Questions about the array below.
1) The entry just left of 41.063?
2) The entry just right of -88.962?
array([[  97.678,  222.981,   41.063,   59.375,  -69.854,  248.523,
         -10.188,   61.598,   14.674,  -26.287,  120.821,  181.201,
        -146.172],
       [  83.480,  -88.962,  -38.988,   58.032, -128.916, -154.790,
         231.225,  -32.792,   -0.322,  -78.483,  -63.756,  145.429,
         114.852],
       [  96.886,   68.919,  -94.883,   75.104,   34.167,   14.058,
          69.518,  -19.586,  123.252, -219.522,    9.402,  178.073,
         245.210],
       [-159.080,  -54.221,   78.028,  -66.885, -143.408, -112.894,
          56.229,  134.964,   49.489,  140.539,  -22.442,  -74.931,
         185.506]])
1) 222.981
2) -38.988

Read these off the grid that follows.
1) The entry in the bottom-right corner?
2) The largest entry in the first column?
3) The entry in the top-right corner?
4) The entry in the top-left corner?
5) The entry just right of 152?
6) The entry just left of 80?
7) The entry just right of the smallest entry?
8) The third entry, reading row by row?
array([[ 88, 110, 122,  43,  56, 139],
       [ 70,  76, 112, 135,  69,  73],
       [ 67, 113,  86,  54, 132, 112],
       [ 76,  54,  38, 134, 152,  40],
       [ 70,  69,  93, 151,  85,  73],
       [ 53, 126,  10,  46, 138,  78],
       [ 49, 104, 125,  83, 138,  95],
       [ 46, 149, 122, 172, 108,  86],
       [124, 104,  66,  58,  48,  80],
       [ 27, 106,  55, 161, 138,  56],
       [154, 138,  77,  97,  79,  92],
       [ 65,  78,  19, 170, 121,  65],
       [107,  88, 113, 104,  79,  26],
       [125,  51,  69, 150,  50,  84],
       [130,  93, 110, 175, 106,  67],
       [ 73, 145, 204,  84,  61, 102]])
1) 102
2) 154
3) 139
4) 88
5) 40
6) 48
7) 46
8) 122

Read these off the matrix that follows.
1) Report the entry just left of 18.
2) Report the maximum.
3) Report the entry just right of -41.
((4, -15, 16, 2), (-35, -8, -31, 6), (-26, -3, -39, -3), (26, -13, -35, -18), (-22, -2, -41, -7), (-22, -30, 18, -8), (10, -10, 4, -34), (-21, -23, -22, -42), (5, 8, -43, 30), (-17, -23, -26, -43), (3, -15, -11, -36), (2, -18, -7, -35), (4, -12, 6, -37), (-6, -27, 9, -28))
1) -30
2) 30
3) -7

[[368, 559, 316, 502, 540, 457, 753, 493, 433, 399, 605],
 [73, 438, 480, 526, 550, 279, 423, 291, 452, 444, 521]]
Rows and columns are numbered from 0.
The bottom-right entry -> 521
Report the entry in the top-left corner.
A: 368
Report the entry directly below 753.
A: 423
Report the smallest entry.
A: 73
The entry in row 0 and column 2: 316
Report the entry just right of 73.
A: 438
The entry in row 0 and column 1: 559
The entry in the top-right corner is 605
The entry just left of 444: 452
Report the entry just left of 753.
A: 457
